Below is a small trained network, with its code and all its weights. Each question gives an input and a target symbol and asks what happens when units are switched off, that is, made to give their printed mean instead of their output.

import numpy as np


def w(rows, s, z=0):
    codes = np.array(rows[::2]) - 128.0
    scale = np.full(codes.shape[1], s)
    scale[-1] = z or s
    return codes * scale


def f(y):
    return np.maximum(y, 0)


def softmax(a):
    e = np.exp(a - a.max(-1, keepdims=True))
    return e / e.sum(-1, keepdims=True)


def log_softmax(a):
    a = a - a.max(-1, keepdims=True)
    return a - np.log(np.exp(a).sum(-1, keepdims=True))


def net(x, mask):
    ids = ['Θαδηπτω'.index(c) for c in x.split()]
    T = len(ids)
    res = E[ids] + P[:T]
    u = 0
    for l in range(2):
        r = res
        for j in range(2):
            rows = slice(3 * j, 3 * j + 3)
            q, k, v = (r @ M[l][rows].T for M in (Q, K, V))
            z = softmax(np.where(np.tri(T) > 0, q @ k.T / 3**0.5, -1e9)) @ v
            o = O[l][rows]
            res = res + np.where(mask[u + j], z, o[:, -1]) @ o[:, :-1]
        u += 2
        y = f(res @ A[l][:, :-1].T + A[l][:, -1])
        res = res + np.where(mask[u : u + 8], y, B[l][:, -1]) @ B[l][:, :-1]
        u += 8
    return log_softmax(res[-1] @ U[:, :-1].T + U[:, -1])


Q, K, V, O, A, B = {}, {}, {}, {}, {}, {}
E = w([
[188,140,131,72,166,69,156,166,85,194,114,192],'Θ',
[141,129,124,139,165,96,191,56,42,196,140,143],'α',
[146,89,153,110,91,70,103,42,173,107,134,253],'δ',
[35,123,143,78,94,132,153,83,73,89,150,176],'η',
[35,98,164,146,62,174,174,163,89,161,127,94],'π',
[189,62,149,173,87,161,157,135,170,184,162,51],'τ',
[162,86,32,96,89,185,72,156,168,60,195,130],'ω',
],0.0082)
P = w([
[99,141,72,166,127,122,96,85,139,134,82,112],'0',
[110,51,85,119,139,153,51,68,79,180,96,116],'1',
[139,137,133,186,118,85,184,132,162,99,110,139],'2',
[136,42,113,86,134,172,80,62,41,170,121,127],'3',
[161,142,165,146,115,88,196,157,157,83,137,138],'4',
[154,55,128,63,111,159,113,83,29,170,148,124],'5',
[175,164,183,139,95,89,207,160,148,72,168,139],'6',
[179,77,131,53,84,165,144,97,2,166,166,136],'7',
[186,182,185,125,82,102,225,174,143,111,210,163],'8',
[153,90,130,42,81,127,157,97,39,169,205,142],'9',
],0.0057)
Q[0] = w([
[98,213,253,175,153,25,218,173,148,102,46,203],'0.h1',
[107,248,112,131,157,104,110,193,187,6,122,199],'0.h1',
[222,70,41,97,48,161,133,202,158,76,250,143],'0.h1',
[102,181,98,171,194,131,77,135,145,106,13,114],'0.h2',
[93,120,107,147,166,161,68,118,149,129,16,111],'0.h2',
[137,113,126,85,69,149,175,130,92,117,235,169],'0.h2',
],0.0052)
K[0] = w([
[113,192,235,174,209,2,197,159,167,147,13,220],'0.h1',
[167,165,68,103,187,41,53,197,189,51,76,223],'0.h1',
[243,153,100,57,54,202,156,234,161,52,239,117],'0.h1',
[103,142,66,204,137,126,104,132,192,80,82,88],'0.h2',
[63,105,46,189,108,165,66,129,203,97,80,80],'0.h2',
[131,120,215,52,131,117,159,111,54,181,141,180],'0.h2',
],0.0055)
V[0] = w([
[142,88,120,118,34,149,195,66,54,137,188,135],'0.h1',
[53,122,147,186,155,119,136,2,90,176,70,95],'0.h1',
[127,171,170,115,190,32,148,144,139,128,75,176],'0.h1',
[112,224,72,194,206,157,55,172,231,75,67,71],'0.h2',
[196,115,185,115,120,90,176,127,99,132,185,157],'0.h2',
[99,160,48,185,168,152,77,155,162,102,61,96],'0.h2',
],0.0049)
O[0] = w([
[145,69,147,67,83,138,175,76,70,168,252,108,206],'0.h1',
[84,75,137,192,171,96,162,14,53,223,74,136,166],'0.h1',
[112,216,171,156,156,77,161,173,143,142,95,182,97],'0.h1',
[94,138,84,202,204,136,101,145,159,104,2,108,2],'0.h2',
[203,158,188,122,101,91,204,129,130,166,201,158,165],'0.h2',
[101,93,78,197,192,155,91,148,150,105,37,81,69],'0.h2',
],0.0044,0.0055)
A[0] = w([
[107,98,149,51,62,176,151,110,97,130,191,143,253],'0.n1',
[105,138,207,152,88,88,176,120,157,118,143,149,237],'0.n2',
[227,124,146,139,128,92,178,135,123,173,156,92,221],'0.n3',
[180,140,125,88,169,3,173,89,66,172,134,221,245],'0.n4',
[157,186,149,129,148,76,136,211,151,122,102,182,184],'0.n5',
[166,80,60,94,98,162,87,96,133,65,168,171,248],'0.n6',
[160,59,103,128,65,218,109,135,144,128,171,65,208],'0.n7',
[151,189,143,132,142,82,134,235,130,129,95,161,197],'0.n8',
],0.0064,0.0024)
B[0] = w([
[101,64,221,72,37,123,119,128,68,137,181,112,251],'0.n1',
[105,181,192,200,12,76,219,90,152,156,144,143,178],'0.n2',
[220,112,163,147,155,123,166,116,138,202,201,79,206],'0.n3',
[173,134,102,75,183,82,159,18,77,227,156,177,241],'0.n4',
[125,243,179,73,166,175,151,207,201,250,96,191,136],'0.n5',
[131,54,158,27,105,153,37,109,217,79,170,168,176],'0.n6',
[141,32,202,111,89,189,71,211,217,107,122,76,181],'0.n7',
[111,207,187,56,174,175,146,252,153,252,103,208,134],'0.n8',
],0.0044,0.013)
Q[1] = w([
[153,203,98,145,161,68,169,125,146,106,128,172],'1.h1',
[94,140,78,167,181,255,3,191,154,66,68,94],'1.h1',
[151,59,120,72,159,168,77,125,89,168,136,118],'1.h1',
[92,136,79,132,176,181,51,143,125,106,88,166],'1.h2',
[121,196,116,195,143,103,175,170,174,111,112,105],'1.h2',
[146,157,136,142,123,78,201,123,112,150,135,120],'1.h2',
],0.0064)
K[1] = w([
[114,135,64,52,178,72,120,43,59,191,97,240],'1.h1',
[130,92,32,173,181,136,62,127,157,123,45,123],'1.h1',
[130,52,193,81,93,215,62,192,166,94,176,57],'1.h1',
[104,98,56,122,161,168,90,127,145,116,45,113],'1.h2',
[159,158,43,210,255,129,173,88,78,195,58,93],'1.h2',
[164,129,216,144,123,79,160,78,93,164,161,140],'1.h2',
],0.0054)
V[1] = w([
[188,137,90,86,173,53,99,45,128,128,142,219],'1.h1',
[13,125,95,118,141,97,134,66,28,104,102,179],'1.h1',
[255,105,130,152,163,116,121,83,180,178,145,95],'1.h1',
[59,110,150,150,79,124,110,116,138,127,87,164],'1.h2',
[120,121,155,174,126,95,169,96,95,211,90,122],'1.h2',
[139,117,153,112,85,122,62,107,223,61,128,185],'1.h2',
],0.0061)
O[1] = w([
[151,233,167,105,210,48,107,114,117,74,200,28,151],'1.h1',
[85,175,194,121,85,52,253,112,105,97,154,144,13],'1.h1',
[207,135,78,144,147,135,17,65,197,107,118,13,255],'1.h1',
[41,119,206,95,43,90,91,128,170,202,77,69,104],'1.h2',
[178,160,107,83,61,151,135,51,212,161,79,124,200],'1.h2',
[51,115,193,207,159,75,28,169,96,172,134,74,140],'1.h2',
],0.0059,0.007)
A[1] = w([
[137,208,149,95,174,107,79,158,227,147,140,158,183],'1.n1',
[166,172,52,105,153,154,214,97,128,74,157,157,164],'1.n2',
[163,174,53,110,185,173,124,159,225,171,132,172,245],'1.n3',
[69,103,178,99,93,84,219,140,53,161,131,254,183],'1.n4',
[92,200,165,116,134,78,212,146,92,91,168,158,204],'1.n5',
[80,55,174,173,102,158,125,192,60,177,142,203,158],'1.n6',
[127,128,175,141,199,71,48,124,119,97,155,28,132],'1.n7',
[173,178,79,116,191,82,117,84,146,57,160,64,135],'1.n8',
],0.0048,0.0011)
B[1] = w([
[156,206,147,144,170,197,114,182,120,196,70,151,169],'1.n1',
[198,59,85,103,196,124,186,181,75,33,161,161,213],'1.n2',
[116,123,182,50,187,220,69,189,74,171,38,99,174],'1.n3',
[92,91,173,81,138,106,216,198,105,118,135,162,240],'1.n4',
[122,65,158,42,202,105,6,153,43,78,107,10,192],'1.n5',
[206,148,34,202,142,168,170,166,117,103,160,213,254],'1.n6',
[95,253,146,246,127,98,195,152,115,176,194,180,212],'1.n7',
[200,185,70,182,123,124,173,110,173,102,150,159,229],'1.n8',
],0.0049,0.0077)
U = w([
[147,185,132,81,174,185,127,178,115,131,87,145,18],'Θ',
[161,112,26,134,132,105,166,102,131,22,159,117,103],'α',
[93,226,169,180,93,91,114,91,158,192,141,92,129],'δ',
[81,85,195,53,172,89,126,152,95,98,115,40,109],'η',
[124,107,110,131,73,155,214,140,173,148,112,253,94],'π',
[129,77,84,75,88,164,60,70,163,161,67,77,255],'τ',
[119,117,105,207,191,131,108,166,67,119,167,160,165],'ω',
],0.0053,0.00082)

Each question gives the input, a string of symbols that net reads in full, and the target symbol t.
The units are the heads (3 rows each of Q, K, V and O) and the neurons (one row each of A and B). Each row of codes is followed by its name. A weight is (code - 128) times the scale printed after its matrix; where a second scale follows, it is the last column's (O, A, B and U).
mask holds one flag per unit, layer by layer, with each layer's heads first. A switched-off unit (its flag False) gives its mean, the last column of its rows in O or B, instead of its output. The means were averaged over made-up inputs and are rounded, as every weight is.
A unit's drop is (log p(t) with every unit on - log p(t) with that unit switched off) / (log p(t) with every unit on - log p(t) with every unit switched off).
most important unit: the unit with the biggest drop
top k neurons: the k neurons with the biggest drops, biggest first
heads that matter: for each layer, one digit per head in row order, 1 if its drop is at least 0.15 and else 0, layers parted by /
input π η π η ω τ, target ω: heads that matter => 10 / 01
input Θ Θ α τ π ω Θ Θ α Θ, target α: heads that matter => 01 / 11
input α ω Θ τ π Θ, target τ: heads that matter => 11 / 10
input ω α η τ τ ω τ δ, target ω: top 2 neurons => 0.n6, 0.n7
input δ ω Θ α τ π, target τ: heads that matter => 01 / 10
input ω α α α τ α π α, target π: heads that matter => 00 / 10
input α ω τ τ Θ Θ α δ, target δ: most important unit => 0.h2
input δ δ ω δ τ δ, target τ: heads that matter => 01 / 10
input η δ Θ τ α α α η α δ, target η: top 2 neurons => 0.n1, 1.n5
input α Θ α η δ α Θ, target Θ: heads that matter => 10 / 01
input ω α α Θ τ α, target τ: heads that matter => 00 / 10
input δ η π δ, target π: heads that matter => 00 / 10
input ω π α η α τ η η ω η, target ω: top 3 neurons => 0.n6, 0.n7, 0.n4
input α η δ τ ω α, target ω: most important unit => 1.h2
input η Θ η δ Θ π η α, target π: heads that matter => 10 / 10
input δ Θ Θ α η Θ, target η: top 2 neurons => 0.n2, 1.n5
input τ ω π Θ π Θ, target π: heads that matter => 01 / 10
input τ δ Θ α Θ α δ Θ, target δ: heads that matter => 00 / 10
input η τ π α δ α δ Θ, target δ: heads that matter => 01 / 10
input ω η π τ α ω ω δ π η, target π: most important unit => 0.h2
input α τ ω τ α η, target τ: top 3 neurons => 0.n7, 0.n4, 0.n1
input Θ α Θ α η δ, target η: heads that matter => 00 / 10
input α τ π η δ α, target η: top 2 neurons => 0.n1, 0.n4
input η Θ η δ α π δ Θ, target π: top 3 neurons => 0.n1, 0.n4, 0.n7
input τ τ Θ η α δ Θ α, target δ: top 3 neurons => 0.n6, 0.n1, 1.n7
input δ Θ α η τ η α ω π α, target ω: top 2 neurons => 0.n6, 0.n1
input τ τ α Θ π η, target π: most important unit => 1.h1
